[[122 130 105 128 136 124 127 126 107 128 135 120 134 119 129 128]
 [130 118 115 126 132 132 140 138 137 123 118 141 131 136 135 144]
 [137 136 115 119 143 123 135 136 127 125 138 135 107 140 124 115]
 [129 157 136 130 135 128 134 133 109 131 120 124 127 126 128 137]
 [121 129 132 121 115 118 118 115 117 122 137 130 114 127 114 145]]
->
[[121 129 137 130 122]
 [129 157 136 118 130]
 [132 136 115 115 105]
 [121 130 119 126 128]
 [115 135 143 132 136]
 [118 128 123 132 124]
 [118 134 135 140 127]
 [115 133 136 138 126]
 [117 109 127 137 107]
 [122 131 125 123 128]
 [137 120 138 118 135]
 [130 124 135 141 120]
 [114 127 107 131 134]
 [127 126 140 136 119]
 [114 128 124 135 129]
 [145 137 115 144 128]]

[[111 119 143 126 125 110 121 146 110]
 [125 123 123 123 122 123 123 125 123]
 [107 117 147 126 125 106 120 151 106]
 [112 120 143 126 125 111 121 146 111]
 [123 123 124 123 123 122 122 125 122]]
->
[[123 112 107 125 111]
 [123 120 117 123 119]
 [124 143 147 123 143]
 [123 126 126 123 126]
 [123 125 125 122 125]
 [122 111 106 123 110]
 [122 121 120 123 121]
 [125 146 151 125 146]
 [122 111 106 123 110]]

[[128 121 106]
 [116 130 129]
 [113 125 104]
 [135 136 134]
 [113 122 112]
 [118 126 121]
 [118 135 126]
 [112 118 127]
 [130 142 120]]
->
[[130 112 118 118 113 135 113 116 128]
 [142 118 135 126 122 136 125 130 121]
 [120 127 126 121 112 134 104 129 106]]

[[125 115 111 120 137 133 105 130 119 137 117 117 132 129 132 140]
 [134 140 136 111 110 127 131 134 120 123 139 139 129 127 139 117]
 [133 128 134 135 135 134 117 132 128 127 131 126 129 125 123 135]
 [123 118 116 149 139 140 124 145 129 137 125 117 125 131 136 153]]
->
[[123 133 134 125]
 [118 128 140 115]
 [116 134 136 111]
 [149 135 111 120]
 [139 135 110 137]
 [140 134 127 133]
 [124 117 131 105]
 [145 132 134 130]
 [129 128 120 119]
 [137 127 123 137]
 [125 131 139 117]
 [117 126 139 117]
 [125 129 129 132]
 [131 125 127 129]
 [136 123 139 132]
 [153 135 117 140]]

[[120 122]
 [120 122]
 [112 148]
 [120 122]
 [111 100]
 [111  99]
 [120 122]
 [142 154]
 [120 122]
 [149 103]
 [120 122]
 [142 154]]
->
[[142 120 149 120 142 120 111 111 120 112 120 120]
 [154 122 103 122 154 122  99 100 122 148 122 122]]

[[139 120 105 142 138]
 [146 115 108 134 128]
 [133 125 108 125 118]
 [142 128 108 135 137]
 [135 132 118 128 130]
 [140 118 121 133 131]
 [136 122 113 128 123]
 [134 128 124 126 127]]
->
[[134 136 140 135 142 133 146 139]
 [128 122 118 132 128 125 115 120]
 [124 113 121 118 108 108 108 105]
 [126 128 133 128 135 125 134 142]
 [127 123 131 130 137 118 128 138]]

[[132 136 132 138 141 137 132 139 137 133 140]
 [139 141 139 122 120 122 139 122 122 138 120]
 [130 105 130 119 116 120 130 118 120 130 117]
 [123 114 123 135 137 134 123 135 134 123 137]
 [129 114 129 134 136 134 129 134 134 129 136]
 [127 151 127 139 142 138 127 141 138 127 141]
 [128 109 128 130 131 130 128 130 130 128 131]
 [110 145 110 125 124 125 110 126 125 110 123]]
->
[[110 128 127 129 123 130 139 132]
 [145 109 151 114 114 105 141 136]
 [110 128 127 129 123 130 139 132]
 [125 130 139 134 135 119 122 138]
 [124 131 142 136 137 116 120 141]
 [125 130 138 134 134 120 122 137]
 [110 128 127 129 123 130 139 132]
 [126 130 141 134 135 118 122 139]
 [125 130 138 134 134 120 122 137]
 [110 128 127 129 123 130 138 133]
 [123 131 141 136 137 117 120 140]]
---
[[131 121 121 121]
 [127 128 128 128]
 [119 105 105 105]
 [132 138 138 138]]
->
[[127 128 128]
 [119 105 105]]

[[135 120 114]
 [155 108 110]
 [143 124 107]
 [132 124 108]]
->
[[155 108 110]
 [143 124 107]]

[[125 138 119]
 [150 120 127]
 [101 137 154]
 [117 144 116]]
->
[[150 120 127]
 [101 137 154]]

[[117 139 144 137 130]
 [133 149 130 136 121]
 [143 143 119 129 121]
 [139 148 125 132 122]]
->
[[133 149 130]
 [143 143 119]]

[[141 112 136 114 147]
 [129 136 134 156 137]
 [152 131 133 103 138]]
->
[[129 136 134]
 [152 131 133]]

[[141 134 110]
 [131 131 123]
 [140 128 110]
 [129 127 126]
 [144 133 107]]
->
[[131 131 123]
 [140 128 110]]

[[121 136 132 125 144]
 [126 135 140 130 143]
 [116 140 123 121 146]
 [136 116 121 129 104]
 [120 131 113 120 126]]
->
[[126 135 140]
 [116 140 123]]

[[130 116 132]
 [129 150 138]
 [129 114 126]
 [130 153 136]
 [130 128 121]]
->
[[129 150 138]
 [129 114 126]]
---
[[123 155 136 147]
 [140 123 113 114]
 [139 149 143 145]
 [136 117 148 144]
 [105 126 101 121]]
->
[[123 113]
 [149 143]]

[[110 129 136]
 [118 120 124]
 [145 111 152]
 [116 129 126]
 [119 145 138]]
->
[[120 124]
 [111 152]]

[[155 144 105]
 [110 131 129]
 [147 131 102]]
->
[[131 129]
 [131 102]]

[[124 104 144]
 [118 124 127]
 [122 123 127]]
->
[[124 127]
 [123 127]]

[[135 139 137 121]
 [ 99 103 124 114]
 [118 122 133 122]
 [127 122 113 133]]
->
[[103 124]
 [122 133]]

[[122 137 106 123 114]
 [116 130 140 134 132]
 [120 134 132 130 129]
 [123 126 117 129 123]
 [119 139 136 131 129]]
->
[[130 140]
 [134 132]]

[[143 112 136 103]
 [133 145 101 141]
 [131 145 104 146]
 [129 144 109 153]
 [127 143 113 155]]
->
[[145 101]
 [145 104]]

[[133 135 129 137]
 [126 135 127 112]
 [130 120 125 124]
 [104 134 129 111]]
->
[[135 127]
 [120 125]]

[[139 151 137 138]
 [131 139 132 134]
 [134 139 148 136]
 [127 138 132 146]]
->
[[139 132]
 [139 148]]
